Each row has two labels, one from each of two sets.
[ -3  -1  -1  -3   0  -3  -1  -6   2  -7  -3  -2  -5  -2  -2  -1   3  -9
   2  -2  -2  -2  -3   6   0   1  12  -2   3  -2 -19  -2   1  -1  -6  -1
   9   5  -1   9  -3  -2   8  -3   3  -4 -13  -1   2   4   3   7   2   4
   6   0   5  -1 -23   0   5   0]
[65] + Z985
[ -9   2   3 -19  -7  -4  -2  -1  -2  -4 -10   6   1 -15   4  -3   3 -17
  -1  -3   2   2  -6  21   6  -4 -13  12   1   4   5 -21   1  -8  -2  -4
 -41 -30  -2 -21  -3   6   4   3 -15  -7  -6   1  -1   1  -3   1  -1  -3
  -1   2   4   0 -13  -5   1   7]
[65] + Z624
[  1   3  -4   9   7   1   2  -8   5  14 -10 -14  -2  24 -11  -5  -5  30
  -4   3  -3 -14  16 -12  10   8   8 -27   4   4  40 -24   8  -7  -1   0
  51  30  -9  15   3   7 -32   5 -48  34  -2  -6  -1 -13   1  -1   2   3
 -13   2  -4  -5  34  -2   2   3]
[64] + Z474
[-25  -2  -1   6  -3   4  -2  -3  -2  -3 -13   6  -8  -1   5   2  11  -4
   1  -3  -3   1   7  14  -3  -2   2  10   2   4   8 -20  -1  -7  -1  -6
  27  -8   0 -13   2  -2   7  -3   3 -10  -8   1  -2   0   0  -4   5   5
  -1  -1   6   2 -11  -3   3   5]
[65] + Z624
[-19  -2  -2   8  -3   0   0  -2  -1  -3 -11   2  -3   0   7   3   7  -3
   3  -1   1  -2   5  16  -2  -2  -4   1   2  -1   5 -24  -2   0   1  -3
  34  -6   2  -5   3  -1  14   3   2  -6  -9   0  -1   0   1  -2   3  -2
  -2   2   3   3  -4   0   0   4]
[65] + Z624
[ -5  -1  -1   8   1  -6   1   4   3  -2   0  -2   1  -3   4   3  -3  -8
   3  -2  -1   4  -9   4   1  -6   3   0   5  -9   1 -20  -4  12   4   0
   7  -9   0  -6  -1   2   9  -2   7  -6   5   1  -1  -1   0  -7  -3  -2
   1  -1  -3  -1   4   0  -1   3]
[59] + Z474
[-19   0  -5  16   5  -5  -1  -3  -2  -7  -4  -6   0   5   9   3   4   2
   6  -1   2   1  -6   3  -9  -2   8  -5   5  -3  -2 -24  -4  10   2  -1
  56  -1   2   0   2  -7  10   0  16  -6  -5  -1  -1   0   1  -3  -1   3
   3   1   1   2   2   3   4   0]
[59] + Z474
[  2   2   7   6   2  12  -1  -1  -2   0   4  16  -3  -4   2  -2   4   1
  -3   2   2   3   9  -9 -11   3 -13  -3  -2  -5  -7  41  -5 -21  -5  -4
 -52 -11   2  -7   1  -7  11   6  12 -11   6   5   2   1   3   0   4  -4
  -6  -5  -4   0 -21  -2  -1   0]
[66] + Z624
[-10   1  -7  12   3  -7  -1  -3   0  -2  -7 -10  -6  -1  -5   2   0 -11
   3  -3  -2  -2  -7  -6   0  -5  24  -8   7   1 -13 -35  -1   7   1  -4
  33   5  -3  -1  -4   3  10  -6  -6  -5  -5  -3   1   0   1  -3   2   6
   5   0   3  -2   0   2   4   3]
[64] + Z474
[ -8   4  -1  15  11  -4  -3   6  -2  -7   9  -1  -1  -7  -6   3  -5  -6
  -2  -1  -1  14  -8 -15  11 -11  10   9   6   6  13 -22  -3   2   4   0
 -34 -30   9 -27  -2   6   9  -5 -17  -5  14   2  -1  -2   1  -7  -1   0
   4   2  -6  -4  -2   0   5   5]
[59] + Z474
[ -4   0   2 -12   1   2  -2   1  -1   0 -14   8  -6   2  -4   2   5  -1
   2  -2   5  -1   2  23   2   2   1   4  -3  -2  -6  -5   2  -7  -3  -1
 -24  -5  -2  -8  -2   0 -16  -3 -15   3  -7   4   0   7   0   7   0  12
   2   4   4   0  -9  -2   3   3]
[65] + Z985
[-17  -2  -2   8   4   2   1  -1   1  -6  -9   0  -8   8   3   6  11  -1
   6  -4  -4   1   5   7 -14  -1  16   1   3  -3  -9 -11  -2   0  -3  -5
  46  11  -3   0   1  -9   7  -4  11  -6 -11   0   2   4   1  -2   5  11
   7  -3   4   1  -7  -1   2   2]
[59] + Z985
